Here is a tiny trained network, its code and every weight. The questions are about switching its units off for an input and a target symbol, where a switched-off unit gives its printed mean instead of its output.

import numpy as np


def w(rows, s, z=0):
    codes = np.array(rows[::2]) - 128.0
    scale = np.full(codes.shape[1], s)
    scale[-1] = z or s
    return codes * scale


def f(y):
    return y / 2 * (1 + np.tanh(0.7978845608 * (y + 0.044715 * y**3)))


def softmax(a):
    e = np.exp(a - a.max(-1, keepdims=True))
    return e / e.sum(-1, keepdims=True)


def log_softmax(a):
    a = a - a.max(-1, keepdims=True)
    return a - np.log(np.exp(a).sum(-1, keepdims=True))


def net(x, mask):
    ids = ['βδεξφψω'.index(c) for c in x.split()]
    T = len(ids)
    res = E[ids] + P[:T]
    r = res
    for j in range(2):
        rows = slice(3 * j, 3 * j + 3)
        q, k, v = (r @ M[0][rows].T for M in (Q, K, V))
        z = softmax(np.where(np.tri(T) > 0, q @ k.T / 3**0.5, -1e9)) @ v
        o = O[0][rows]
        res = res + np.where(mask[j], z, o[:, -1]) @ o[:, :-1]
    y = f(res @ A[0][:, :-1].T + A[0][:, -1])
    res = res + np.where(mask[2:10], y, B[0][:, -1]) @ B[0][:, :-1]
    return log_softmax(res[-1] @ U[:, :-1].T + U[:, -1])


Q, K, V, O, A, B = {}, {}, {}, {}, {}, {}
E = w([
[98,201,115,117,75],'β',
[137,200,62,107,151],'δ',
[159,5,222,128,177],'ε',
[138,192,146,135,154],'ξ',
[127,58,56,139,217],'φ',
[123,78,121,51,106],'ψ',
[230,148,150,128,117],'ω',
],0.014)
P = w([
[159,41,207,122,178],'0',
[154,94,2,210,121],'1',
[220,71,49,70,106],'2',
[93,179,212,96,234],'3',
[113,80,12,181,144],'4',
[182,65,81,76,89],'5',
[103,166,204,105,218],'6',
[83,55,34,173,119],'7',
[134,58,111,109,29],'8',
[109,184,216,125,187],'9',
],0.0091)
Q[0] = w([
[151,123,164,97,117],'h0',
[142,136,154,150,193],'h0',
[25,166,152,71,214],'h0',
[255,179,57,85,81],'h1',
[184,154,179,103,174],'h1',
[106,128,38,155,182],'h1',
],0.009)
K[0] = w([
[150,88,207,123,120],'h0',
[95,95,80,147,122],'h0',
[10,37,102,75,98],'h0',
[114,179,149,113,140],'h1',
[176,164,124,140,96],'h1',
[145,118,77,117,138],'h1',
],0.012)
V[0] = w([
[120,126,51,90,206],'h0',
[178,130,255,165,170],'h0',
[43,86,119,51,65],'h0',
[12,57,130,174,213],'h1',
[244,127,125,88,69],'h1',
[204,157,95,134,154],'h1',
],0.0065)
O[0] = w([
[185,84,140,119,178,255],'h0',
[171,142,192,161,80,180],'h0',
[125,88,154,2,148,5],'h0',
[71,98,154,113,187,118],'h1',
[194,131,93,101,41,219],'h1',
[182,160,143,172,106,251],'h1',
],0.0092,0.0023)
A[0] = w([
[68,163,7,139,149,95],'n0',
[203,99,84,176,149,169],'n1',
[95,176,138,224,189,175],'n2',
[167,220,181,65,103,232],'n3',
[134,189,94,93,60,252],'n4',
[173,161,204,186,119,4],'n5',
[106,118,185,69,170,109],'n6',
[76,102,184,98,160,162],'n7',
],0.011,0.0032)
B[0] = w([
[71,107,216,70,95,177],'n0',
[138,140,92,53,97,254],'n1',
[119,186,115,152,254,185],'n2',
[185,99,184,81,153,223],'n3',
[82,69,159,194,117,203],'n4',
[64,152,200,157,169,184],'n5',
[30,186,93,94,126,159],'n6',
[120,160,66,119,108,157],'n7',
],0.0096,0.0082)
U = w([
[127,83,62,105,61,161],'β',
[121,163,37,168,101,200],'δ',
[9,130,114,160,98,98],'ε',
[67,119,120,133,194,3],'ξ',
[66,201,16,158,150,161],'φ',
[38,253,72,13,64,35],'ψ',
[138,51,132,121,149,167],'ω',
],0.0065,0.0037)

Each question gives the input, a string of symbols that net reads in full, and the target symbol t.
The units are the heads (3 rows each of Q, K, V and O) and the neurons (one row each of A and B). Each row of codes is followed by its name. A weight is (code - 128) times the scale printed after its matrix; where a second scale follows, it is the last column's (O, A, B and U).
mask holds one flag per unit, heads first, then neurons. A switched-off unit (its flag False) gives its mean, the last column of its rows in O or B, instead of its output. The means were averaged over made-up inputs and are rounded, as every weight is.
A unit's drop is (log p(t) with every unit on - log p(t) with that unit switched off) / (log p(t) with every unit on - log p(t) with every unit switched off).
The circuit of an input: a set's keep is (log p(t) with only the set's units on - log p(t) with every unit switched off) / (log p(t) with every unit on - log p(t) with every unit switched off). Starting from all 10 units, units are removed one at a time, each time the one whose removal leaves the highest keep (on an exact tie, the one counted first), for as long as the keep stays at least 0.8.
circuit, biggest first: the units of the circuit, biggest drop first
unit that matters most: the unit with the biggest drop
k most important neurons: the k neurons with the biggest drops, biggest first
heads that matter: for each layer, one digit per head in row order, 1 if its drop is at least 0.15 and else 0, layers parted by /
drop of u: that unit's drop, to one decimal
input δ δ ω ξ, target ω: circuit, biggest first	h1; n3
input ω ψ δ, target β: unit that matters most	h1
input ξ β ξ φ, target φ: 2 most important neurons	n3; n2
input ξ ε ξ ξ β, target ε: circuit, biggest first	n0; n4
input φ δ ξ β, target ξ: heads that matter	00
input ε ε δ ξ, target ξ: heads that matter	10
input ψ δ ψ ψ δ ω δ, target ω: heads that matter	01
input ξ ξ ψ ψ ψ ψ ξ, target ψ: circuit, biggest first	h0; n6
input ψ ω δ β, target ω: circuit, biggest first	n3; h1; n4; h0
input φ ω ε ξ, target ω: 3 most important neurons	n3; n6; n7
input ω ξ δ ω β ε β β, target ε: circuit, biggest first	n4; n0; n1
input ξ ε ψ ω δ, target ψ: 3 most important neurons	n0; n1; n3
input ω ψ ψ β ψ ξ ε, target ψ: circuit, biggest first	n6; h0
input ψ ε ψ β β δ ε φ ξ ψ, target ψ: circuit, biggest first	n6; h0
input ξ ξ ξ ξ, target ξ: unit that matters most	n2
input β φ δ, target β: 2 most important neurons	n4; n2
input ξ ψ ξ ξ φ, target ξ: drop of h1	1.3
input ψ ε φ ω ω ξ ε ω φ δ, target ω: drop of n3	0.4
input ω ψ ε φ, target ψ: drop of n1	-0.1
input ε δ ξ β, target ξ: most important neuron	n3
